Each row has a hidden value; after the row comes its band, the name of the range that the value falls in. Each part has its own.
[ 239 -148  489 -126   22   65   68 -288 -202 -328 -300 -185  269    8
 -126   49 -446 -281  -62  189  -87 -296  274 -298  279  256  120   44
 -160  117  328  -24  -14  220 -122  -25   33   75  154] : U
[-230  151   63   26  -46  169   -3   85  207  269 -115  -41  -12 -115
 -105  288   20  663  -30 -221  270  171  250  445   95  102    4 -168
  -76   17  -61  110   99 -145  138 -141  295 -360 -128] : J
[ 182 -161  540    2   92   93   45 -282 -146 -441 -257 -417  313  167
 -159   58 -448 -179  -88  328   44 -274  255 -421  254  449  109    7
 -124  -69   71  -28   85  409 -283 -164   13  -11  355] : C
[-442  210   31   63 -147  396 -228 -226  -80   86 -128 -166   55 -309
  160  255 -100  -38   75 -108  173  137  161   30   93 -316   10   28
  484  277  232  -91  -48  501   -4  250 -203  -18  -87] : B
[  40  -29  472  -93  -27  158    2 -266 -340 -348 -317 -174   74 -127
 -222   85 -452 -302   53  143  -69 -267  427 -169  366  159  -38  104
 -124  208  297  -56  -30  283 -135 -187    9   10  237] : U
[ 113  -31 -147 -122  -62  176 -108  223  284  176   77  162 -235 -150
 -115  -43  354  243 -189 -367  213  130  155  581  183   81 -178  -42
   -9  -37  164  121 -157 -121  141 -197  152 -127  -56] : U
[-368   94  159 -239 -295  381 -246 -340 -483 -184 -100  -37  216 -400
  274  336 -147  -16  178 -149  -19 -308   81 -360  128 -296  -74  -58
  362  273  300 -309    4  469  138  344 -169 -142 -171] : X
[-310   45  408 -132 -124  366 -154 -273 -474 -266 -250 -152   70 -233
 -137  210 -363 -134  116    6   54 -303  264 -266  325   -7 -214   78
   41   77  222 -325   93  378    3  -60  -40 -145  150] : U
[ 168  -29 -140 -249 -124    6 -132  196   79  134   73  260 -367 -350
  -99  -36  263   17 -101 -446   32  200  180  575  276 -179 -158   76
  117  236  285   68 -229  -96  255 -179   74  -90  -68] : S
[ 173 -245 -331 -283  -49 -110   37  214  213  147   45   92 -108  -38
   52  -94  143   67 -326 -213   99  262   44  319   38 -108   -8  111
  149   64   69   48  -92   18  171   17   78  -76  -64] : N
[-159   -3 -181  -48  -66  226   43   55  314  159  -38  -60  139   65
   57  194  192  599 -151 -133  261   42  243  292  -19  169  -29 -223
  -93  -90 -117  163   78  -45   12  -73  320 -320 -154] : V
[ 734 -238  229 -265   25  -41  305 -281 -109 -433 -107  -21  473 -112
  207   -2 -170 -319  107   97 -438 -431 -156 -359  -40  228  313 -181
 -142  451  534  130 -217 -392  211  449  168  136 -263] : V
[  82 -129  635   76  164  186   74 -152  -43 -188 -352 -377  313  222
 -291   48 -544   39 -187  295  236 -214  143 -258  202  561  101   33
 -245 -289   93 -109  166  219 -179  -86   40  -16  300] : J
[ 817 -220  350 -234   42  -91  263 -285 -138 -514  -66  -72  456 -133
  181   14 -165 -296  153   96 -447 -444 -186 -394    8  309  341 -214
 -126  442  493  138 -221 -358  195  371  143  108 -186] : C
[-283   46   55  258   89  274  -86 -196  389  177 -123 -468  343  154
  159  200 -119  151 -199  121  368  324  -10 -103  -60   20  242  -57
  402 -101  -60   12  146  506 -183  264  -76  -20    8] : V
[-217  -83  373  -24    4  372  -53 -262 -236 -299 -268 -338  239   80
 -145  107 -376 -119  -68  218  174 -292  240 -371  224  253 -138   56
  -48 -167   74 -237  157  456 -199  -78   -9  -85  266] : N
[ 315  -93 -100  -17  129  196  452  -26 -104 -440  -83 -278  215  -66
   45  -26 -143  -70  249  257 -203 -217 -156 -106 -272  334   39 -123
  -83  392   60  122 -120 -491  175  247  229  -98  -47] : C
[-375   38  115 -110 -181  468 -197 -256 -199   -8 -123 -125  334 -175
  265  258 -129  119  -15  -63  191 -217  -51 -306  -11 -112   -8  -74
  321   -3  236 -279   63  441   76  453 -169  -77 -181] : N
[ 245 -312 -289 -219   32  -69   56  251  387  214   51   29   18  127
   54 -148  163  160 -457 -159  223  255  -98  278  -41   74   53   67
   99 -165   40   47  -46   -7  138  100   78  -36  -63] : N
[  78 -200 -201 -209   37 -176  128  334  185  297  -55   26 -133  -25
  -73  -43  -91  296 -324 -168  209  393  -63  399  -36  -36   61  162
  100   -4  -47  -23   25 -140  291   47   99 -163  -36] : J
[-333   59  131  310  126  378 -103 -114  438  294 -154 -454  358  191
   94  176 -143  289 -260  108  509  306 -120  -40 -103  138  220  -60
  344 -283  -42  -53  182  429 -131  328  -99  -13   -8] : U
[ 353 -100 -129 -102   70  188  446  -97 -135 -417 -110 -154  237 -137
  106  -23 -130 -188  255  197 -307 -272  -97 -106 -237  205   56 -116
  -95  514  233  141 -184 -521  209  332  234  -23 -167] : V
[ 242 -244 -199  -82   69  143  -45  271  547  233  100   11    7  181
  -35 -171  346  274 -472 -207  372  175 -100  386   13  290  -48  -40
    5 -384   49   86  -60  -34   54  -16  111  -39  -19] : B
[-309  -35  235 -194 -187  419 -192 -307 -330 -166 -123 -145  386 -146
  230  270 -186   92    7  -33  125 -367  -56 -489   59  -35  -50  -88
  228  -59  201 -366  125  446   76  376 -117 -142 -112] : V
[-356   95   68   88  -81  388 -171 -221   23   27  -95 -311  284  -85
  236  246 -107  137  -35   28  266   46    0 -187  -43  -65  108  -72
  433   33   70 -104   54  540  -73  337 -188  -58  -56] : X
[ 189  -28   -8 -120  -35   85 -151  248  256  209   74  172 -284 -205
 -169  -48  282  210 -191 -411  206  198   77  592  246   68 -125    1
   32  -34  212   72 -158 -132  207 -199   95 -103  -23] : J
[-272  223  193   98  -31   25  -72 -131  115  246 -173 -174   18 -238
  -21  373 -194  299   71 -168  128  382  243  251  183 -222  192  -46
  239  311   42   58   95  129  107  -11  127 -228  -98] : J
[-225   87  498  -91  -96  303 -120 -267 -506 -326 -297 -156  -33 -276
 -256  184 -434 -222  172   39   -6 -282  406 -162  416   38 -204  116
  -34  192  260 -229   30  339  -48 -215  -27 -111  242] : S
[-234  114   46  173   13  152  -94 -232  261  113 -103 -353  197  -39
  144  257  -86   68  -47    8  180  343  144   -1   69 -157  216  -52
  401  183    7   75   70  425 -113  132   -9  -71  -26] : V
[-364  139   84  228   32  320 -136 -172  254  218 -147 -355  201  -25
  100  226 -135  123 -102   16  335  318   47   27   11  -98  161  -12
  412   19   49  -27   92  445  -89  238 -103  -25  -26] : U
[-269   -9  332 -196 -167  377 -187 -339 -438 -281 -174 -133  218 -212
   43  233 -255 -128   88  -25   19 -370  139 -418  253  -59 -163    2
  125   54  251 -353   95  421   32  116  -58 -133   33] : N
[  30 -313 -467 -322   24 -281  333  217   50   64  -22 -121   54   52
  136   25 -143  226 -212    8   -1  341 -128   47 -228 -165   85  130
  165  181 -270  -71  138 -164  317  178  234 -304  -92] : X
[-104   63  142  148   48   19  -47 -206  301   78  -70 -381  268   32
  126  304  -86  253  -56    8  162  316   90  -50   69  -14  287 -141
  289  103 -107   97  147  304  -73   61  113 -186  -20] : C
[-359   25  146 -153 -206  401 -209 -281 -281  -90  -94 -150  347 -197
  296  298 -146  137   25  -61  145 -245  -59 -398    4 -126    7  -91
  351   31  180 -304   86  489   84  428 -171 -134 -154] : X
[ 149 -182 -100 -114  211 -161  296  193  124   78    1 -186  -22  -58
 -130   42 -124  136  -13 -109  -16  393 -429  103  -82  -47   -3   79
   79  101 -150 -231  207 -593  531  124  378 -336  -65] : J
[ -46   50 -164 -104 -129  219  -60   80  182   33   57   55  -88 -142
    0  144  329  427  -27 -274  147   -1  304  413  129   97 -151 -195
  -43   73    3  182  -75  -58   53 -229  260 -295  -93] : X
[ 205 -301 -325 -229   15  -76   67  247  343  188   47   24   -7  106
   59 -133  150  156 -430 -147  202  258  -51  279  -42   41   34   80
  110 -116    8   52  -45   14  129   71   84  -59  -52] : N
[-326  133   47  197    3  284 -140 -199  238  188 -133 -326  185  -60
  135  220 -109   52  -85    3  274  320   84   27   28 -157  173   -7
  440  104   85    4   50  470  -96  235 -111   -3  -43] : B
[  -8 -178 -520 -494 -186 -305  197  156 -214   66  -36  194 -230 -339
  146   57  -86  -39  -47 -231 -224  311  181  281   -7 -555  -19  225
  246  619   58  -11  -96 -111  395   92  143 -214 -196] : N
[ 177 -271 -359 -299  -40 -127   79  227  216  163   33   86  -75  -12
   74 -100  114   92 -347 -187  100  264   17  301  -11  -98   19  114
  140   62   51   46  -80   -8  187   65   87  -78  -85] : N
[ 660 -134  293 -204   40   55  289 -170 -140 -328 -133   39  335 -218
   82   -1 -183 -207  168   17 -357 -401 -194 -154  -35  265  234 -162
 -187  431  571   96 -239 -557  319  421  164  107 -271] : S
[-345  116  417 -216 -226  388 -242 -305 -586 -216 -196  -19   72 -429
  -19  305 -292  -73  221 -160  -14 -353  161 -275  320 -173 -204   21
  145  195  344 -398   55  318  175  102  -81 -179  -25] : S
[  63 -205 -425 -408  -80 -367  285  147 -192  -58   -3   -4 -129 -236
  125   91 -148   51   14 -111 -229  323   24  114  -78 -387   43  158
  230  545 -138  -41   17 -192  399   72  220 -320 -107] : C
[-259  141  216  218   93   77  -36 -104  328  305 -186 -340  172    6
  -29  312 -220  364  -95  -32  298  438   95  151   80  -27  261  -57
  229   30  -74   37  196  190    9   64  114 -186  -33] : J

[  84 -110  -33  254   27 -146   -9  -86   -1   94  -75  197  -82   43
  124 -143   -1  -14 -133  110 -218   13  115  -24   42  149  -34   86
 -123  -53 -134  -45   32   97 -109 -109  -57   34  -85] : sepip
[ 126  257  235  265  -41  201  118  338   90   19  -12  -28 -127  223
 -129 -219   76  149 -159 -189  395   92  -41   94  400  -57  214  104
   37  173  -51 -229 -184   41 -107   73   95  111  -42] : teso
[-208  -73 -256   57   11 -218 -112 -156 -182  -22  176  122 -100  153
   17  139  -43  -78   22  -21 -287 -222    9   42 -346  140 -260  -86
   32 -198   15  -84  -41  -93   57 -125 -149 -159 -105] : Mevo
[ -44  196   12  103  -35 -239   52  298  -74 -107  117  -15  -18  214
 -145   54  -48 -129   23 -248  247 -142  -79   12  170 -164 -241    4
  253   73   20  -66  -73  -50   90  -38  130   46   50] : teso
[-160 -155 -174  -58   45 -447 -196 -176 -231  -61  154   84 -163  -50
  176  152    0  -44  205  150 -302 -294  116 -277 -170   89  -71   74
  -75 -133  100  229   18   64   55 -211  -51 -112   78] : Lum
[-157  130   -4  108 -157  112   13  -19    3  -71   -4  142   79  106
 -100  -57  120  127  -32   32   77    9  208  -37  151  -69  189  -13
   28    9    6 -282  -67  -82  -22  -73   -3   13 -139] : sim
[  41  240  150  223  -79  298   31  206   81  -36   66   61   78  235
 -202 -292  148  187 -291  -56  144  353 -105  255  203  -79  230  -49
   55   72  -91 -393 -138 -161  -90   60  -73   81 -221] : pez
[ -63   74   31  154  -99   52  -93  -20   41  -60   39  119   31   93
  -49 -147   85   57 -124   55  -90  148   89   87   32   31  104  -14
   30    1   47 -237  -14 -139   -8  -52  -37  -21 -131] : sepip
[-140   -3 -243  203  -17 -293  174  -79 -202   -1  181  328   84  174
  -94  117  -65 -150  -13 -127 -150 -338  104   -4  -78    5 -486 -128
  159  -69 -105 -311   -3  -97   39 -140  -68    7 -247] : sim
[ -18   62  -80  267 -376   29  117  107  302 -223 -278  307   27   56
 -107  -34 -129 -445  140 -312   31   51  108  264    2  106 -312 -130
  498  162  173 -427  110 -485  205   23  202   98 -132] : pez
[-372   50 -173 -145 -115  -96 -224   -3 -175 -156   93  -86   16  178
 -110  127  117  138   14  104  -59  -23  -96  -80 -121 -129  139  -48
  -71 -237  -99   60 -110  -31   16 -155 -131 -113   37] : sim
[-166  -79 -213 -133   13 -168 -183  -60 -133  -85  181   57  -93   39
   32  142  -19  -32  206   84 -278  -30  -35  -34 -321   46   35 -104
   52 -141   60   55  -62 -106   98 -153 -171  -54  -84] : sim
[  72  166  197  153  -36  178  -53  219   95  -23   55  -10  -40  138
 -105 -247  105  167 -165    2  124  294  -55  116  224  -45  305   34
    0  103  -24 -198 -112  -44  -68    7  -17   86 -106] : sepip
[-295   46 -206  -53  -93 -184 -128  -77 -200 -139  126   84  158  147
  -91   73  113   64  -41  131 -157  -14  -11  -64  -96 -153  -23  -83
    2 -207 -101  -39  -37  -89   16 -162 -131  -67  -56] : sim
[-303   88 -144   -1  -74 -164 -146  -43 -164 -100  112   -2   86  206
 -104  102   66   35  -85   11  -44  -95   42  -15 -101 -103  -99  -42
   38 -183  -25  -76  -43  -53   54 -120  -58 -136   -4] : sepip
[  81  133  117  298 -268 -137  159  389  212 -201  -70  176 -106  104
 -192 -102 -130 -339   88 -363  213  -48 -126  144  317    3 -315  -35
  390  292   65 -304   28 -293  116   -7  267  196  -56] : Mevo
[  50  191  -35  112  -64  -47  130  321  -14 -104 -178  -42  -40  231
  -58   11    9 -140   20 -324  370   14 -153   98  139 -142  -84   52
  275    5  -68   14 -125  -76   48  109  112   74  131] : Durad
[ -40  102   -5  243 -184  -66   52   16   42 -117  -62  205   19   88
  -38  -93   42 -103  -34  -98   41  -57  133   35  152   19 -114   21
  166   71   86 -247   18 -189   27  -24  112   10  -56] : Lum
[-292   37 -162  -77 -127 -153 -167  -54 -176 -193   63   -4  -51  105
  -19  121  107   19  102   -5  -52 -133  -32  -84 -137  -33   32   -3
   52 -160   73   36  -74 -141   75  -76  -42 -141   70] : Durad
[ -71  -53 -214  -29  -16 -217  -15   99  -84  -76   67   90 -116   96
   -7  147  -96 -168  212  -87 -123 -100 -119    7 -191   18 -153  -93
  153  -77  -47   42  -66  -90   87 -114  -79   46  -53] : sim
[-169 -142 -237  -62  -65 -399 -224  -80  -89 -146   51   63 -155    1
  110  186 -100 -250  245   17 -309 -172  -13  -68 -315  114 -225  -30
  121 -137  134  184   51 -128  158 -170  -18 -106   90] : teso
[ 169  218   82  245  -19  178  117  172   74   -2  -82   83    1  176
  -16 -192   75   12 -120 -170  238  183   48  180  163  -31  107   46
  184   92   51 -222 -113 -113  -29  127   45   64  -65] : Lum
[ 224   59   82  327  112   55  174  194   41  188  -68   67 -243  195
   45 -131  -57   27 -119 -181  184  -67   31   77  184  127    0  120
  -33   72 -143 -121 -145  188 -135   31   13   95  -70] : Mevo
[   2   20   99  156 -151 -190  -86   36   16 -154   -2  155  -18  -44
   24 -192  111    1  -18  115  -87   70   39 -119  264  -13  103  100
   -3   93   54  -38   51 -102  -28 -104   89   67   12] : Lum
[ -25 -105 -211 -153  113 -253 -333  -64 -111  -85  153  -37 -120   15
  178   75  -34 -119  158  136 -397  168 -124   66 -476   88   18  -54
   83 -197  158  283  -18 -129  128  -97 -184 -114   57] : teso
[-280 -209 -280  -52   10 -360 -195 -318 -329  -82  220  164 -154  -11
  136  149   74   35  134  169 -456 -318   19 -207 -335  172  -89   -7
 -143 -247   24   85  -21  -48   16 -194 -199 -186  -54] : Durad
[-187 -179 -198 -177  -74 -236 -209    1  -63 -155  170   61 -284  -60
   39  207 -100 -130  420   37 -318 -154 -103 -105 -322  155   26 -104
   70  -55  121  107  -48 -148  149 -207 -107  -12  -58] : sim
[-126 -110 -204  -47   66 -214 -199  -24 -127   23  -52  -90 -173  141
  120  123  -30  -16   26   67 -166  -48  -78  -45 -253   66    4   52
 -115 -268 -138  278  -71  146  -14 -123 -133 -102  126] : sepip
[  76  -89   30  104   -1  -39 -104    3   69   17  -22  107 -153  -28
  101 -125    3   19   38  119 -187  131   64  -23    3  135  198   53
  -65   24    3  -11  -12   13  -37 -101  -58   64  -80] : pez
[-341  -30 -203   10 -208 -326 -150  -96 -125 -199   28   84  -69   83
  -25  180   -2 -139  136  -24 -130 -314   63 -128 -108   27 -226   -9
   78 -131   82    3   26 -134  108 -172   52 -143   81] : teso
[-173   47 -129 -197  -16  -16 -360   53  -35 -125  -35 -221  -30  144
   38   57   68   41   22  111  -89  297 -135   87 -296  -77  266  -10
   23 -246   37  257  -87  -63   80  -49 -130 -129  161] : sepip
[  77   45   95  133 -177  178 -117  112  219 -136  -89  119  -17   12
  -39 -272   74  -10  -52   65 -118  442  -80  199   53   61  276  -42
   97   88   48 -199   -3 -277    2   -4  -33  105 -137] : pez
[ 104   59  102  -33  -28  113 -185  163  104  -70  -86  -53   -7    7
   51 -228  136  154  -24  218  -28  494  -82   15  119  -95  531   62
  -65   -1  -49  132  -74   -6  -69  -43  -79  123   24] : sim
[  21  111  107  222 -107  170  -14   59   82  -34  -11  142   67  117
  -92 -279  143  150 -234   80  -18  288   18  118  196  -13  231    0
  -35   42  -88 -296  -50 -108 -106  -22  -59   76 -184] : pez
[-111  174 -114   75 -180  -21  115  277   58 -155  -77   53    1  229
 -192  127  -92 -235  133 -347  258  -71  -69  155   10 -105 -225 -116
  390   41    9 -214  -81 -229  155    9  101   69  -38] : sim
[ -91 -160  -43   19   -5 -112 -211 -219 -142  -61  198  158 -220  -96
  145  -89  133  161   93  243 -400  -43   28 -150 -138  221  261   44
 -201  -64  101   -4  -46  -72  -52 -139 -173  -80 -120] : Durad
[  65 -219  -80   56 -164  -14 -106   61  197 -103 -150  157 -351 -102
  114  -52 -102 -187  294   16 -290  109 -130   55 -158  300  145  -32
   38   48   30   23   -9 -187   36 -103  -50  115  -78] : sim
[-279   -9   21   39 -185   30 -173 -133 -114 -121  -10   26 -155   30
   11  -75  241  295  -24  177  -41 -108   68 -224  142   64  397  135
 -279  -99  -26  -35 -101   25 -121 -109  -46 -111   30] : Durad
[-105  161   84  237 -198  181    9  102   92  -65  -95   68    6  200
 -150 -170  110  106 -207  -66  158  100   40  110  223  -14  132   24
    5   22  -78 -316  -77  -92  -73   -4   37    8  -89] : sepip
[ 128 -168  -13   -6   89  -23 -275 -123   15   -4  124   82 -294 -127
  252 -143   37   57  153  241 -433  215  -11    5 -270  284  350   40
 -113  -23  198  128  -44  -87  -10  -80 -182  -34  -77] : Lum
[  19 -169   -4  -13   66  -38 -322 -177  -34  -21  260  101 -273 -116
  181 -140   65  133  104  294 -507  160  -10  -19 -274  285  337    2
 -177  -35  196   33  -43 -104  -19 -137 -221  -75 -151] : teso
[  47   88  -41  120  108 -101   15  130  -87   13  261   98  -17  182
  -82  -32  -48  -57  -57 -124  -73   41  -84  169 -116    0 -178 -105
  185   15   16 -207  -80 -116   59  -30 -103   27 -199] : sepip
